Rows are numbered. After the first three, each row is followed by the numbers of the two nearest rows among all rows above it, by straight-line distance, nearest first.
(in the rows, 128 means zero)
0: [145  99 105 209  87 151 106 132  84  77 109 147 123 123 149 128  75]
1: [148  76  94 224  95 157 100 137  75  74  99 155 119 123 145 125  84]
2: [143  72 124 179 126 158 107 155  75  94 112 164 130 121 139 108 142]
3: [130 112 180  89 177 140 138 163 115 164 145 150 133 124 128 100 212] : 2 0
4: [134  94 166 106 159 158 143 158  99 161 138 151 118 124 118  95 175] : 3 2
5: [147  90 123 203 110 156 100 145  81  99 116 156 127 116 149 118 109] : 2 0
6: [155 107 137 189 112 174 117 142  80 117 125 145 116 114 138 113  83] : 5 0
7: [151  88 144 182 130 159 105 154  81 105 119 157 135 115 152 113 138] : 2 5
8: [141 128 201  66 185 155 142 169 120 188 159 147 138 112 130  93 201] : 3 4
9: [142  82 141 162 139 159 117 159  90 122 123 163 126 122 144 103 155] : 7 2
10: [140 117 178  91 164 177 151 157  99 184 152 146 114 116 117  91 153] : 4 8
11: [155 117 137 186 112 152  99 151  84  97 119 150 136 109 157 122 102] : 5 6
12: [146 114 103 205  90 148 107 132  94  87 115 139 120 123 145 131  58] : 0 1
13: [154 133 140 180 103 155 105 142  96 102 127 143 128 105 147 124  93] : 11 6
14: [153 125 179 126 153 165 122 160  93 143 144 154 133 104 138 101 138] : 4 10
15: [146 110  99 209  86 147 106 133  86  80 110 145 121 118 152 129  77] : 0 12
16: [130 110 179  60 186 127 136 168 129 168 146 148 140 124 129  99 233] : 3 8
17: [151 125 145 182 108 177 116 147  87 119 129 147 121 108 136 112  75] : 6 13
18: [140  95 155 142 137 180 140 152  79 152 137 151 111 120 120  94 135] : 14 9
19: [150 108 116 207  94 163 109 138  86  97 116 143 120 117 141 123  78] : 0 15
20: [150 112 170 134 137 185 134 155  81 158 140 148 118 114 126  97 122] : 18 14
21: [129 102 180  79 168 150 145 160 113 179 147 147 128 123 124  95 192] : 3 4
22: [147 106 174 120 148 167 126 161  91 145 141 154 127 112 139  97 159] : 14 4
23: [149  98 155 145 140 154 108 162  84 120 130 159 131 114 146 106 148] : 9 7
24: [139  96 172 112 176 149 126 164 109 139 139 155 136 117 142 100 199] : 3 4
25: [151  90 144 182 134 150  96 159  89  94 117 159 138 114 158 113 134] : 7 2
26: [131  71 138 150 151 158 123 159  95 134 122 163 126 130 131  96 178] : 9 23
27: [148 102 156 157 136 168 112 158  86 124 129 156 128 110 142 110 131] : 23 9
28: [145 115  96 197  73 159 111 124  92  84 106 138 115 124 139 130  63] : 12 15
29: [155 103 146 182 118 163 112 154  81 106 126 152 126 113 144 113 106] : 11 6
30: [132 126 196  66 183 155 150 162 118 189 157 142 129 119 123  93 198] : 8 21
31: [145 110 101 218  90 148 102 133  93  87 105 141 124 120 148 133  77] : 15 0
32: [141  88 157 131 162 149 123 164  95 140 132 160 131 122 139 100 191] : 24 26
33: [131  90 163 109 173 149 131 162 109 160 137 154 127 127 129  99 195] : 24 4
34: [151  95 132 202 113 158 107 151  87  93 116 156 129 117 147 117 109] : 5 29
35: [134 127 189  54 194 135 144 166 129 181 151 151 143 117 127  96 222] : 16 8
36: [149 114 116 197  89 164 114 132  86  99 120 140 117 117 137 125  62] : 19 12
37: [154 105 154 164 128 170 121 158  81 123 129 154 128 109 143 105 121] : 27 29
38: [147  97 164 146 139 170 124 156  89 134 136 154 121 117 133 104 139] : 27 23
39: [146 120 189  95 154 174 140 158  92 165 148 147 122 112 125  95 156] : 10 22
40: [141  83  73 233  79 144  97 118  87  60  89 150 121 132 143 137  80] : 1 0
